A =
[[126 109 122 122 129 122 138 129 124 147 142 140]
 [124 109 125 125 130 121 138 127 125 142 139 141]
 [125 106 125 131 131 121 140 128 120 146 136 140]
 [125 110 128 120 129 121 137 129 123 143 140 140]
 [124 110 125 125 129 123 138 126 125 143 141 142]
 [123 108 124 124 131 124 136 127 119 143 141 141]
 [125 110 124 123 130 124 136 127 122 142 142 142]
 [124 110 125 124 130 122 138 127 123 143 140 142]
 [123 109 126 124 131 124 137 128 123 140 142 142]
 [123 110 126 127 131 123 140 127 123 143 143 141]
 [126 108 125 124 128 124 138 128 123 145 143 141]]
Indices start at 1.
(1, 1)	126
(4, 8)	129
(2, 6)	121
(2, 1)	124
(7, 3)	124
(7, 4)	123
(7, 11)	142
(5, 6)	123
(11, 7)	138
(4, 12)	140
(6, 12)	141
(10, 11)	143
(10, 7)	140
(3, 1)	125
(7, 8)	127
(9, 3)	126
(8, 11)	140
(4, 4)	120
(7, 6)	124
(9, 9)	123
(1, 5)	129
(6, 5)	131
(6, 4)	124
(10, 6)	123
(9, 11)	142
(3, 9)	120
(8, 9)	123
(9, 4)	124
(11, 8)	128
(11, 2)	108
(11, 12)	141
(7, 10)	142

W =
[[143 140 123 123]
 [130 112 112 119]
 [132 126 134 134]
 [133 140 137 127]
 [120 135 118 130]
 [118 136 124 125]
 [132 134 123 126]
 [124 111 125 124]
 [129 132 112 133]
 [127 146 134 131]
 [127 104 122 130]
 [135 149 123 112]]
Indices start at 1.
(1, 1): 143
(10, 4): 131
(9, 2): 132
(4, 4): 127
(3, 4): 134
(8, 3): 125
(8, 4): 124
(11, 4): 130
(12, 4): 112
(8, 2): 111
(9, 1): 129
(7, 1): 132
(8, 1): 124
(4, 2): 140
(6, 4): 125
(12, 2): 149

arr =
140  122  137  113  132
126  119  149  113  139
Rows and columns are counted from 1.
(1, 1)	140
(2, 1)	126
(2, 3)	149

m =
[[115 104 125 139 115 122 128 119 158 131]
 [112 104 125 131 122 117 118 129 158 131]
 [134 134 114 135 131 146 147 134 144 146]
 [123 119 141 123 125 112 113 122 110 107]
 [119 109 103 131 122 141 137 122 137 141]
 [108 114 103 110 131 131 118 132 124 131]
 [130 134 141 139 131 127 132 137 158 141]]
Rows and columns are counted from 1.
row 1 col 1 -> 115
row 4 col 9 -> 110
row 2 col 5 -> 122
row 5 col 3 -> 103
row 5 col 9 -> 137
row 6 col 4 -> 110
row 5 col 2 -> 109
row 2 col 7 -> 118
row 7 col 9 -> 158
row 6 col 3 -> 103
row 1 col 9 -> 158
row 5 col 8 -> 122
row 4 col 7 -> 113
row 5 col 10 -> 141
row 3 col 10 -> 146
row 6 col 2 -> 114
row 2 col 8 -> 129
row 1 col 7 -> 128
row 2 col 6 -> 117
row 7 col 8 -> 137
row 2 col 4 -> 131
row 4 col 10 -> 107
row 3 col 4 -> 135
row 3 col 3 -> 114
row 6 col 10 -> 131
